Here is a tiny trained network, its code and every weight. The questions are about switching its units off for an input and a class, where a switched-off unit gives its printed mean instead of its output.

import numpy as np


def w(rows, s, z=0):
    codes = np.array(rows[::2]) - 128.0
    scale = np.full(codes.shape[1], s)
    scale[-1] = z or s
    return codes * scale


def norm(h):
    return h / np.sqrt((h * h).mean(-1, keepdims=True) + 1e-5)


def f(y):
    return np.maximum(y, 0)


def log_softmax(a):
    a = a - a.max(-1, keepdims=True)
    return a - np.log(np.exp(a).sum(-1, keepdims=True))


def net(x, mask):
    res = np.array(x, float).reshape(1, 6) / 4 @ E
    u = 0
    for l in range(3):
        y = f(norm(res) @ A[l][:, :-1].T + A[l][:, -1])
        res = res + np.where(mask[u : u + 11], y, B[l][:, -1]) @ B[l][:, :-1]
        u += 11
    return log_softmax(norm(res)[-1] @ U[:, :-1].T + U[:, -1])


A, B = {}, {}
E = w([
[129,129,130,128],'x0',
[126,134,134,128],'x1',
[128,128,128,127],'x2',
[226,152,146,96],'x3',
[70,158,79,24],'x4',
[98,2,212,49],'x5',
],0.0069)
A[0] = w([
[193,185,135,68,42],'L0N1',
[140,163,191,151,64],'L0N2',
[5,139,79,118,103],'L0N3',
[135,127,140,143,91],'L0N4',
[122,182,139,123,103],'L0N5',
[153,114,104,170,177],'L0N6',
[109,211,21,64,202],'L0N7',
[148,121,97,126,121],'L0N8',
[189,160,116,63,46],'L0N9',
[94,113,128,2,192],'L0N10',
[200,144,126,48,2],'L0N11',
],0.014,0.0034)
B[0] = w([
[114,97,42,175,176],'L0N1',
[169,134,142,150,149],'L0N2',
[74,68,26,179,208],'L0N3',
[138,133,138,134,136],'L0N4',
[136,149,150,125,156],'L0N5',
[116,146,181,145,175],'L0N6',
[136,244,145,48,255],'L0N7',
[108,139,137,128,141],'L0N8',
[94,95,57,164,170],'L0N9',
[167,163,144,3,223],'L0N10',
[100,65,58,185,170],'L0N11',
],0.023,0.0098)
A[1] = w([
[134,138,175,135,8],'L1N1',
[114,58,5,190,88],'L1N2',
[180,73,176,218,27],'L1N3',
[80,114,153,136,60],'L1N4',
[145,98,131,108,85],'L1N5',
[158,54,110,90,107],'L1N6',
[120,110,175,101,84],'L1N7',
[162,70,129,95,85],'L1N8',
[146,147,90,146,61],'L1N9',
[141,193,94,180,164],'L1N10',
[169,47,130,83,82],'L1N11',
],0.017,0.0011)
B[1] = w([
[122,100,113,103,161],'L1N1',
[143,102,58,246,254],'L1N2',
[201,119,60,6,234],'L1N3',
[98,111,114,159,142],'L1N4',
[129,139,145,155,153],'L1N5',
[147,184,160,195,193],'L1N6',
[91,94,188,122,157],'L1N7',
[131,164,153,181,175],'L1N8',
[104,116,153,160,180],'L1N9',
[154,101,218,163,250],'L1N10',
[136,189,156,208,193],'L1N11',
],0.022,0.0074)
A[2] = w([
[6,42,17,182,105],'L2N1',
[187,51,163,170,97],'L2N2',
[112,84,135,210,131],'L2N3',
[88,214,249,212,135],'L2N4',
[53,41,26,241,254],'L2N5',
[213,38,115,143,108],'L2N6',
[106,184,68,132,233],'L2N7',
[62,63,64,163,189],'L2N8',
[105,231,133,157,133],'L2N9',
[132,225,250,218,110],'L2N10',
[177,54,108,68,206],'L2N11',
],0.011,0.00085)
B[2] = w([
[168,157,106,244,197],'L2N1',
[75,155,90,107,168],'L2N2',
[143,176,87,121,177],'L2N3',
[56,123,214,121,241],'L2N4',
[163,164,41,194,231],'L2N5',
[85,161,86,85,188],'L2N6',
[203,43,146,153,202],'L2N7',
[120,163,99,188,172],'L2N8',
[128,7,148,141,226],'L2N9',
[71,87,215,151,255],'L2N10',
[95,127,104,71,181],'L2N11',
],0.022,0.0084)
U = w([
[180,150,87,19,132],'0',
[109,117,235,166,250],'1',
[166,138,57,248,3],'2',
],0.015,0.00057)

Each question gives the input, the list of numbers given to net, and the class t.
The units are the neurons (one row each of A and B). Each row of codes is followed by its name. A weight is (code - 128) times the scale printed after its matrix; where a second scale follows, it is the last column's (A, B and U).
mask holds one flag per neuron, layer by layer. A switched-off neuron (its flag False) gives its mean, the last column of its row in B, instead of its output. The means were averaged over made-up inputs and are rounded, as every weight is.
A unit's drop is (log p(t) with every unit on - log p(t) with that unit switched off) / (log p(t) with every unit on - log p(t) with every unit switched off).
The circuit of an input: a set's keep is (log p(t) with only the set's units on - log p(t) with every unit switched off) / (log p(t) with every unit on - log p(t) with every unit switched off). Starting from the 12 units with the biggest drops (on a tie, the unit counted first), units are removed one at a time, each time the one whose removal leaves the highest keep (on an exact tie, the one counted first), for as long as the keep stays at least 0.8.
circuit, biggest first: the units of the circuit, biggest drop first
most important unit: the unit with the biggest drop
k most important neurons: the k neurons with the biggest drops, biggest first
top k neurons in layer l: the k neurons of layer l with the biggest drops, biggest first
drop when u is switched off: that unit's drop, to one decimal
input [1,-7,7,1,8,1], class 0: most important unit	L0N10
input [4,2,-3,-5,6,6], class 0: 4 most important neurons	[L0N10 L1N10 L2N10 L1N2]
input [8,5,4,5,5,-4], class 0: top 2 neurons in layer 0	[L0N7 L0N3]
input [7,4,6,-3,-7,-6], class 0: 4 most important neurons	[L0N7 L1N3 L0N10 L0N3]
input [8,-7,6,2,-5,2], class 0: top 2 neurons in layer 0	[L0N10 L0N7]
input [7,6,8,0,-4,-4], class 0: top 3 neurons in layer 0	[L0N7 L0N10 L0N3]
input [4,2,-5,0,-2,3], class 1: 2 most important neurons	[L0N3 L0N7]
input [1,6,-7,-3,-6,3], class 0: top 3 neurons in layer 0	[L0N10 L0N7 L0N3]
input [2,3,2,4,5,-6], class 1: top 2 neurons in layer 1	[L1N3 L1N10]
input [5,7,3,-2,5,6], class 1: top 2 neurons in layer 1	[L1N3 L1N11]
input [3,0,-6,-7,1,-7], class 1: top 2 neurons in layer 1	[L1N10 L1N2]
input [-5,-7,8,7,7,-3], class 0: top 2 neurons in layer 0	[L0N7 L0N10]
input [5,5,7,-5,8,2], class 0: drop when L0N10 is switched off	1.0
input [-2,6,2,-2,8,-4], class 0: circuit, biggest first	[L0N7]
input [3,1,8,2,-1,3], class 1: drop when L0N7 is switched off	0.2
input [2,-6,1,-3,0,-5], class 1: drop when L0N8 is switched off	0.0
